Below are the code and all the weights of a small trained network. Each question names an input and a class and asks about switching units off, where a switched-off unit gives its printed mean instead of its output.

import numpy as np


def w(rows, s, z=0):
    codes = np.array(rows[::2]) - 128.0
    scale = np.full(codes.shape[1], s)
    scale[-1] = z or s
    return codes * scale


def norm(h):
    return h / np.sqrt((h * h).mean(-1, keepdims=True) + 1e-5)


def f(y):
    return np.maximum(y, 0)


def log_softmax(a):
    a = a - a.max(-1, keepdims=True)
    return a - np.log(np.exp(a).sum(-1, keepdims=True))


def net(x, mask):
    res = np.array(x, float).reshape(1, 6) / 4 @ E
    u = 0
    for l in range(2):
        y = f(norm(res) @ A[l][:, :-1].T + A[l][:, -1])
        res = res + np.where(mask[u : u + 5], y, B[l][:, -1]) @ B[l][:, :-1]
        u += 5
    return log_softmax(norm(res)[-1] @ U[:, :-1].T + U[:, -1])


A, B = {}, {}
E = w([
[207,108,169,21,62,139,72],'x0',
[144,145,205,88,171,188,55],'x1',
[154,158,47,124,136,150,51],'x2',
[122,122,168,37,2,201,247],'x3',
[85,197,94,131,113,114,116],'x4',
[18,58,141,90,109,143,87],'x5',
],0.0054)
A[0] = w([
[135,103,120,111,56,132,184,181],'L0N0',
[115,109,143,147,122,56,183,8],'L0N1',
[171,77,139,62,70,216,165,28],'L0N2',
[40,142,97,152,37,2,222,145],'L0N3',
[152,64,204,68,156,173,147,80],'L0N4',
],0.0077,0.0011)
B[0] = w([
[113,132,173,175,145,109,121,205],'L0N0',
[254,206,164,96,134,136,177,176],'L0N1',
[129,161,167,192,95,182,81,233],'L0N2',
[175,198,139,150,131,122,125,253],'L0N3',
[94,69,156,164,72,131,176,225],'L0N4',
],0.0093,0.0047)
A[1] = w([
[124,176,158,202,53,136,117,253],'L1N0',
[144,118,112,211,254,119,120,190],'L1N1',
[245,163,120,131,101,87,143,200],'L1N2',
[156,30,248,126,126,157,124,221],'L1N3',
[246,126,106,43,112,102,64,143],'L1N4',
],0.0062,0.0022)
B[1] = w([
[138,167,94,53,139,40,87,255],'L1N0',
[86,128,57,164,105,253,118,240],'L1N1',
[99,133,152,23,170,92,127,224],'L1N2',
[16,64,37,82,111,124,151,233],'L1N3',
[76,210,110,21,119,51,110,181],'L1N4',
],0.0072,0.0063)
U = w([
[149,130,21,255,222,220,60,148],'0',
[205,95,166,173,164,90,124,39],'1',
[236,59,147,194,176,125,125,1],'2',
[229,55,147,141,155,69,164,44],'3',
[236,239,117,141,171,99,191,170],'4',
[24,22,133,129,105,156,136,146],'5',
[91,179,99,51,154,38,74,178],'6',
[141,113,221,131,39,175,136,105],'7',
],0.01,0.0072)

Each question gives the input, the list of numbers given to net, and the class t.
The units are the neurons (one row each of A and B). Each row of codes is followed by its name. A weight is (code - 128) times the scale printed after its matrix; where a second scale follows, it is the last column's (A, B and U).
mask holds one flag per neuron, layer by layer. A switched-off neuron (its flag False) gives its mean, the last column of its row in B, instead of its output. The means were averaged over made-up inputs and are rounded, as every weight is.
A unit's drop is (log p(t) with every unit on - log p(t) with that unit switched off) / (log p(t) with every unit on - log p(t) with every unit switched off).
The circuit of an input: a set's keep is (log p(t) with only the set's units on - log p(t) with every unit switched off) / (log p(t) with every unit on - log p(t) with every unit switched off). Starting from all 10 units, units are removed one at a time, each time the one whose removal leaves the highest keep (on an exact tie, the one counted first), for as long as the keep stays at least 0.8.
units of the circuit, in order: the units of the circuit, biggest drop first
unit that matters most: the unit with the biggest drop
k most important neurons: the k neurons with the biggest drops, biggest first
top k neurons in layer l: the k neurons of layer l with the biggest drops, biggest first
input [-4,-5,-6,-8,8,0], class 4: top 2 neurons in layer 0 => L0N3, L0N1
input [-4,6,2,-1,1,5], class 0: units of the circuit, in order => L1N2, L1N4
input [8,0,6,3,-6,5], class 5: units of the circuit, in order => L1N3, L0N4
input [-2,7,-7,-1,-6,-5], class 5: units of the circuit, in order => L1N3
input [7,3,1,-7,-8,6], class 5: units of the circuit, in order => L0N4, L1N3
input [-7,-7,-4,7,-5,7], class 4: units of the circuit, in order => L0N3, L0N1
input [2,5,-8,-7,7,1], class 0: units of the circuit, in order => L1N1, L1N2, L1N4
input [-7,-1,0,6,-5,6], class 6: 4 most important neurons => L1N0, L0N3, L1N1, L1N3
input [-6,2,-1,0,-4,-7], class 0: 4 most important neurons => L1N1, L0N3, L1N4, L1N0
input [5,-6,-6,-4,-3,-7], class 6: 2 most important neurons => L1N2, L1N4
input [-5,8,-3,6,2,-4], class 5: units of the circuit, in order => L1N3, L0N3
input [-2,2,6,-3,-2,8], class 0: top 4 neurons in layer 1 => L1N3, L1N2, L1N0, L1N4
input [-2,-8,6,-1,0,3], class 4: units of the circuit, in order => L0N3, L1N3
input [-6,4,-1,0,-1,0], class 0: unit that matters most => L0N4
input [-7,-4,-5,8,-8,2], class 4: units of the circuit, in order => L0N3, L0N1
input [-1,-8,-5,-8,2,3], class 4: units of the circuit, in order => L0N1, L0N3
input [7,-8,0,-6,-8,-6], class 6: 3 most important neurons => L1N4, L1N2, L0N3
input [-5,3,4,1,3,5], class 0: 4 most important neurons => L0N4, L1N2, L1N3, L1N4
input [3,-1,-8,-7,-4,-6], class 6: 4 most important neurons => L1N2, L1N4, L0N3, L1N3
input [4,-2,-8,-4,5,-3], class 4: unit that matters most => L0N1
